Below are the code and all the weights of a small trained network. Each question names an input and a target symbol and asks about switching units off, where a switched-off unit gives its printed mean instead of its output.

import numpy as np


def w(rows, s, z=0):
    codes = np.array(rows[::2]) - 128.0
    scale = np.full(codes.shape[1], s)
    scale[-1] = z or s
    return codes * scale


def norm(h):
    return h / np.sqrt((h * h).mean(-1, keepdims=True) + 1e-5)


def f(y):
    return np.maximum(y, 0)


def softmax(a):
    e = np.exp(a - a.max(-1, keepdims=True))
    return e / e.sum(-1, keepdims=True)


def log_softmax(a):
    a = a - a.max(-1, keepdims=True)
    return a - np.log(np.exp(a).sum(-1, keepdims=True))


def net(x, mask):
    ids = ['ΣΦΨΩαβγδεζηθλμξτ'.index(c) for c in x.split()]
    T = len(ids)
    res = E[ids] + P[:T]
    u = 0
    for l in range(2):
        r = norm(res)
        for j in range(3):
            rows = slice(2 * j, 2 * j + 2)
            q, k, v = (r @ M[l][rows].T for M in (Q, K, V))
            z = softmax(np.where(np.tri(T) > 0, q @ k.T / 2**0.5, -1e9)) @ v
            o = O[l][rows]
            res = res + np.where(mask[u + j], z, o[:, -1]) @ o[:, :-1]
        u += 3
        y = f(norm(res) @ A[l][:, :-1].T + A[l][:, -1])
        res = res + np.where(mask[u : u + 8], y, B[l][:, -1]) @ B[l][:, :-1]
        u += 8
    return log_softmax(norm(res)[-1] @ U[:, :-1].T + U[:, -1])


Q, K, V, O, A, B = {}, {}, {}, {}, {}, {}
E = w([
[91,173,62,33],'Σ',
[107,131,94,115],'Φ',
[243,41,111,203],'Ψ',
[123,109,129,111],'Ω',
[128,74,99,104],'α',
[131,77,101,103],'β',
[201,163,128,130],'γ',
[151,111,94,136],'δ',
[147,102,121,170],'ε',
[196,128,92,121],'ζ',
[2,120,170,49],'η',
[127,117,87,84],'θ',
[147,136,104,192],'λ',
[73,104,182,119],'μ',
[71,140,141,186],'ξ',
[94,223,22,41],'τ',
],0.019)
P = w([
[189,250,116,89],'0',
[77,31,63,183],'1',
[187,238,137,91],'2',
[188,109,189,122],'3',
[87,147,43,142],'4',
[179,239,138,103],'5',
[194,105,188,116],'6',
[77,129,58,136],'7',
[173,240,137,109],'8',
[192,105,194,112],'9',
[84,137,67,131],'10',
[183,240,135,105],'11',
],0.011)
Q[0] = w([
[179,103,159,99],'0.h0',
[101,152,83,134],'0.h0',
[204,226,134,91],'0.h1',
[157,67,194,154],'0.h1',
[28,207,79,91],'0.h2',
[178,86,204,254],'0.h2',
],0.0071)
K[0] = w([
[182,93,163,107],'0.h0',
[115,18,254,113],'0.h0',
[123,134,147,169],'0.h1',
[147,48,187,204],'0.h1',
[149,77,68,4],'0.h2',
[105,141,47,192],'0.h2',
],0.0071)
V[0] = w([
[80,57,48,187],'0.h0',
[102,145,185,141],'0.h0',
[127,139,71,110],'0.h1',
[147,73,155,117],'0.h1',
[178,127,253,23],'0.h2',
[120,112,121,152],'0.h2',
],0.0068)
O[0] = w([
[113,121,67,81,5],'0.h0',
[181,63,54,144,75],'0.h0',
[17,137,150,108,180],'0.h1',
[76,146,253,109,77],'0.h1',
[105,173,97,53,178],'0.h2',
[95,116,87,195,93],'0.h2',
],0.0059,0.0029)
A[0] = w([
[181,85,88,103,88],'0.n0',
[255,129,156,112,171],'0.n1',
[146,169,32,102,5],'0.n2',
[153,111,41,77,132],'0.n3',
[205,114,79,123,129],'0.n4',
[177,122,198,125,200],'0.n5',
[139,75,142,41,151],'0.n6',
[59,37,151,146,152],'0.n7',
],0.0093,0.0027)
B[0] = w([
[117,127,171,195,156],'0.n0',
[77,70,150,93,254],'0.n1',
[141,117,202,20,182],'0.n2',
[77,160,183,123,180],'0.n3',
[47,80,155,110,200],'0.n4',
[127,97,101,254,191],'0.n5',
[246,209,240,135,156],'0.n6',
[168,233,54,172,155],'0.n7',
],0.0055,0.0083)
Q[1] = w([
[240,131,115,66],'1.h0',
[138,176,212,154],'1.h0',
[104,196,39,132],'1.h1',
[135,68,125,176],'1.h1',
[244,130,215,203],'1.h2',
[136,46,239,254],'1.h2',
],0.0088)
K[1] = w([
[142,23,77,10],'1.h0',
[134,194,188,143],'1.h0',
[219,142,86,163],'1.h1',
[46,161,142,179],'1.h1',
[81,127,104,196],'1.h2',
[1,76,147,209],'1.h2',
],0.01)
V[1] = w([
[65,155,160,185],'1.h0',
[158,164,157,94],'1.h0',
[36,254,189,223],'1.h1',
[86,53,144,98],'1.h1',
[95,69,118,155],'1.h2',
[93,157,162,137],'1.h2',
],0.0097)
O[1] = w([
[198,215,152,199,130],'1.h0',
[126,77,169,60,253],'1.h0',
[18,253,155,179,224],'1.h1',
[32,74,179,74,67],'1.h1',
[148,225,69,72,59],'1.h2',
[180,214,89,136,157],'1.h2',
],0.0047,0.0035)
A[1] = w([
[125,195,143,152,41],'1.n0',
[18,123,129,1,253],'1.n1',
[134,83,192,78,8],'1.n2',
[91,116,134,69,145],'1.n3',
[90,160,193,28,82],'1.n4',
[114,239,110,131,106],'1.n5',
[13,231,31,134,5],'1.n6',
[207,99,115,109,104],'1.n7',
],0.0086,0.0032)
B[1] = w([
[101,111,245,110,155],'1.n0',
[84,167,22,219,254],'1.n1',
[90,56,180,95,171],'1.n2',
[185,105,127,171,176],'1.n3',
[137,69,197,111,231],'1.n4',
[193,69,85,127,187],'1.n5',
[94,18,75,137,178],'1.n6',
[205,179,2,89,152],'1.n7',
],0.0074,0.0078)
U = w([
[149,190,82,85,149],'Σ',
[121,97,25,214,139],'Φ',
[223,97,97,178,1],'Ψ',
[126,114,159,124,61],'Ω',
[111,109,162,99,52],'α',
[112,108,164,101,61],'β',
[250,184,152,78,211],'γ',
[74,23,121,161,130],'δ',
[172,142,139,181,101],'ε',
[198,19,132,65,109],'ζ',
[48,171,193,103,155],'η',
[122,119,157,72,75],'θ',
[192,151,121,186,127],'λ',
[111,224,236,144,161],'μ',
[151,214,152,206,190],'ξ',
[151,153,114,117,242],'τ',
],0.015,0.0053)

Each question gives the input, a string of symbols that net reads in full, and the target symbol t.
The units are the heads (2 rows each of Q, K, V and O) and the neurons (one row each of A and B). Each row of codes is followed by its name. A weight is (code - 128) times the scale printed after its matrix; where a second scale follows, it is the last column's (O, A, B and U).
mask holds one flag per unit, layer by layer, with each layer's heads first. A switched-off unit (its flag False) gives its mean, the last column of its rows in O or B, instead of its output. The means were averaged over made-up inputs and are rounded, as every weight is.
A unit's drop is (log p(t) with every unit on - log p(t) with that unit switched off) / (log p(t) with every unit on - log p(t) with every unit switched off).
The circuit of an input: a set's keep is (log p(t) with only the set's units on - log p(t) with every unit switched off) / (log p(t) with every unit on - log p(t) with every unit switched off). Starting from the 12 units with the biggest drops (on a tie, the unit counted first), units are removed one at a time, each time the one whose removal leaves the highest keep (on an exact tie, the one counted first), for as long as the keep stays at least 0.8.
units of the circuit, in order: the units of the circuit, biggest drop first
top k neurons: the k neurons with the biggest drops, biggest first
top k neurons in layer l: the k neurons of layer l with the biggest drops, biggest first
drop of u: that unit's drop, to one decimal
input ζ μ γ δ, target μ: units of the circuit, in order	0.n7, 1.h1, 1.h2, 1.n6
input γ ε Ω Φ γ ζ γ μ γ α, target μ: top neuron	0.n7
input γ μ ξ λ, target ξ: units of the circuit, in order	1.h1, 1.h2
input δ μ θ γ, target μ: top 4 neurons in layer 0	0.n5, 0.n7, 0.n1, 0.n6
input Σ ξ γ γ γ γ Ω ζ Σ γ, target ζ: top 3 neurons in layer 0	0.n1, 0.n7, 0.n4
input γ ζ Φ γ δ μ α γ, target δ: top 3 neurons in layer 1	1.n1, 1.n4, 1.n2
input γ Ω γ Σ, target γ: top 4 neurons in layer 0	0.n6, 0.n1, 0.n4, 0.n5
input δ γ Φ Φ Ψ γ γ ζ γ γ β, target Φ: top 2 neurons	1.n1, 0.n7
input β ξ γ γ Σ ζ ζ α, target Φ: top 2 neurons in layer 0	0.n5, 0.n7
input γ γ Σ Φ, target γ: top 2 neurons	0.n6, 0.n4
input β γ ζ γ, target ζ: top 4 neurons	0.n1, 1.n1, 0.n7, 1.n2
input γ Ω γ α, target γ: top 2 neurons	0.n6, 0.n7
input Ψ η ζ ζ α γ γ γ γ γ ζ, target δ: top 3 neurons	1.n1, 0.n2, 0.n3
input γ μ γ γ ζ γ μ Ω, target Φ: units of the circuit, in order	1.n1
input μ γ Σ Ψ ζ Ψ η δ α Ω ε δ, target δ: top 2 neurons in layer 1	1.n1, 1.n4
input μ γ η γ γ γ γ ζ ξ λ, target ξ: top 2 neurons in layer 0	0.n2, 0.n5
input Φ γ γ β, target γ: top 2 neurons	0.n6, 0.n7
input γ μ γ ζ, target μ: top 2 neurons	0.n7, 0.n5
input γ γ ζ ζ μ, target Φ: top 2 neurons in layer 1	1.n4, 1.n2
input γ ξ ζ λ τ Φ, target Φ: drop of 1.n6	0.1
input η β γ ξ, target ξ: drop of 1.n4	0.1
input γ Σ μ ζ μ γ γ δ γ δ η, target Φ: top 2 neurons	1.n1, 0.n7
input τ μ ξ ε, target ξ: drop of 1.h1	0.2
input η γ μ ζ, target μ: drop of 1.n6	0.1
input γ γ γ ζ μ η δ, target μ: top neuron	1.n1
